Look-ups in named tables: a row name and a column name give one cell, copied from the table.

giliki
         medo  fifevom
pesip     234      269
norelir   721      800
zev       973      365
fusave    556      354
non       239      607
suk       956      780

medo of pesip: 234
medo of norelir: 721
medo of fusave: 556
fifevom of zev: 365
medo of suk: 956
medo of non: 239
fifevom of non: 607
fifevom of suk: 780
fifevom of pesip: 269
medo of zev: 973
fifevom of norelir: 800
fifevom of fusave: 354

rozi.tsv
	rufuz	miniza	nufisi
luf	184	101	163
fuz	152	119	160
kig	139	128	138
vurep	75	191	85
zedepap	193	75	197
bize	204	64	201
gadat	193	90	194
takan	217	36	222
zev	124	133	115
lakisor	222	52	225
finupe	151	108	172
tuz	81	181	66

rufuz of takan: 217
rufuz of fuz: 152
nufisi of zev: 115
nufisi of gadat: 194
rufuz of vurep: 75
miniza of gadat: 90
rufuz of zev: 124
rufuz of tuz: 81
nufisi of zedepap: 197
nufisi of finupe: 172
rufuz of bize: 204
rufuz of finupe: 151
nufisi of kig: 138
nufisi of takan: 222
rufuz of luf: 184
miniza of finupe: 108
rufuz of lakisor: 222
miniza of takan: 36
rufuz of gadat: 193

puv.csv
,zupeb,fon,teg
fos,78,144,106
ter,192,116,44
tover,77,144,105
ruv,62,141,209
laf,180,120,145
rumuvu,80,143,107
leb,61,141,209
zufivo,154,126,138
mil,184,120,147

teg of zufivo: 138
teg of rumuvu: 107
zupeb of mil: 184
teg of ruv: 209
fon of rumuvu: 143
fon of ruv: 141
zupeb of ruv: 62
fon of tover: 144
zupeb of zufivo: 154
teg of ter: 44
fon of ter: 116
zupeb of ter: 192
zupeb of laf: 180
teg of laf: 145
zupeb of fos: 78

rogelik =
         fovat  bip  tabi  gafer  ligilid
zul         70   55   130    228      166
diruzof    172   58   152     62       26
sol         18  103   186    185      154
kufek      157  211   176     50       66
livuso      35  159   228    117      108

sol, ligilid -> 154
diruzof, ligilid -> 26
diruzof, bip -> 58
livuso, bip -> 159
livuso, ligilid -> 108
livuso, gafer -> 117
diruzof, gafer -> 62
kufek, gafer -> 50
livuso, tabi -> 228
sol, bip -> 103
livuso, fovat -> 35
sol, gafer -> 185
diruzof, tabi -> 152
kufek, tabi -> 176
sol, fovat -> 18
sol, tabi -> 186
Row with the largest gafer: zul

kar
|  | katomu | kem | kesoz | vunipuf | bapu | nozima | begi | pof | vir |
|---|---|---|---|---|---|---|---|---|---|
| gebun | 163 | 39 | 195 | 160 | 182 | 109 | 112 | 204 | 98 |
| safote | 163 | 39 | 195 | 212 | 91 | 109 | 164 | 204 | 72 |
| kisa | 163 | 39 | 195 | 240 | 40 | 109 | 167 | 204 | 98 |
| zad | 156 | 39 | 254 | 238 | 91 | 112 | 147 | 204 | 98 |
| nopubif | 163 | 39 | 195 | 234 | 91 | 109 | 166 | 204 | 98 |
| mim | 150 | 39 | 195 | 156 | 91 | 78 | 114 | 199 | 98 |
| zir | 163 | 39 | 195 | 174 | 91 | 109 | 147 | 190 | 72 |
| kozodom | 166 | 39 | 195 | 121 | 91 | 131 | 145 | 204 | 98 |
| sife | 163 | 39 | 195 | 112 | 91 | 109 | 122 | 194 | 98 |
| lozut | 163 | 39 | 195 | 148 | 116 | 151 | 141 | 204 | 98 |
| feb | 163 | 39 | 195 | 160 | 91 | 41 | 147 | 204 | 98 |

sife, kem => 39
lozut, vir => 98
mim, kesoz => 195
safote, begi => 164
kozodom, begi => 145
feb, nozima => 41
sife, katomu => 163
lozut, nozima => 151
Row with the largest nozima: lozut

tes.csv
,lom,ner,gilib,repod
gafu,26.26,60.94,24.24,72.39
tivif,35.63,45.44,34.57,12.75
lav,62.08,22.87,66.65,56.65
bero,75.57,10.61,73.59,60.90
vuge,30.15,56.74,30.10,66.95
vevotep,21.37,67.94,20.41,36.79
kovidib,70.59,8.21,71.06,22.89
tufi,41.76,43.00,44.05,53.16
dobup,26.74,61.16,20.97,35.52
kem,39.98,42.44,44.71,48.51
tozazar,26.27,61.93,24.84,72.84
nuv,44.61,42.30,40.52,45.60
bof,25.71,61.49,28.52,47.92

vuge, repod => 66.95
lav, repod => 56.65
tozazar, gilib => 24.84
vevotep, ner => 67.94
bof, lom => 25.71
dobup, lom => 26.74

Table kotafi
cols = kam, kovule, mik
mog: [0.273, 0.107, 0.621]
vageku: [0.457, 0.391, 0.542]
vob: [0.658, 0.479, 0.474]
gorig: [0.777, 0.684, 0.377]
lebuvo: [0.817, 0.214, 0.536]
tem: [0.380, 0.334, 0.512]
gigapi: [0.761, 0.349, 0.533]
sur: [0.496, 0.846, 0.294]
tel: [0.417, 0.354, 0.345]
babuv: [0.346, 0.733, 0.363]
pezabu: [0.368, 0.536, 0.606]

kam of gorig: 0.777
kam of vageku: 0.457
kam of sur: 0.496
mik of tel: 0.345
kam of tel: 0.417
kovule of gorig: 0.684
mik of gorig: 0.377
mik of vob: 0.474
kam of pezabu: 0.368
Which row has the largest mik? mog

bim.csv
,kubaru,vuzudi,pitu,nira,nekula,tafuvi,peludak,zukeg
bure,655,626,746,720,576,338,98,181
fab,542,494,508,534,540,525,522,522
lomad,489,479,593,681,626,302,484,719
zedaniv,698,628,396,426,694,90,566,293
parivom,425,729,502,642,425,581,596,481
dil,388,239,697,655,533,366,577,536
vavumi,594,271,362,299,706,545,489,639
zaz,434,458,520,182,274,352,249,399
fefazo,518,480,445,253,745,473,325,643
fatu,565,422,487,534,575,487,500,584
foru,562,792,499,734,292,218,424,504
vidog,549,472,488,521,563,498,493,532
monuk,510,476,520,503,483,519,489,463

peludak of fatu = 500
zukeg of parivom = 481
nekula of zedaniv = 694
nira of dil = 655
nira of fab = 534
kubaru of zaz = 434
peludak of vidog = 493

